Each row has a name. Each piece below is followed by the name of the row it came from, unless a question asks for something else. Each question is about the rows just above it.

[-17  18  56  71 -12] -> k434
[-24 -75  39 -28 -50] -> k608
[ 67  63 -24 -53 -79] -> k218
[-53 -82 -46 -24 -47] -> k790
[-19  42 -73  84  81] -> k432
[ 16  76 -34 -22  73] -> k424
[  0  40 -12  54  41] -> k714
[32 13 20 44 69] -> k357
[ 84  69  32 -11  73] -> k570
[-54 -28  48 -35  18] -> k781
[ 80  10  34 -76 -75] -> k921
[ 42  30 -43 -63 -76] -> k527
The row named k714: => [  0  40 -12  54  41]
Where do [ 48 -35  18] appear? => k781

[  0  39  -9  53  -5 -28  26 -85  -9]  k570
[-34 -14 -57 -37  -6  48 -23 -76  51]  k608
[-85   3 -49  36 -67  68 -26 -29  49]  k790
The row named k608: => [-34 -14 -57 -37  -6  48 -23 -76  51]
find: [-14 -57 -37  -6  48 -23 -76  51] => k608

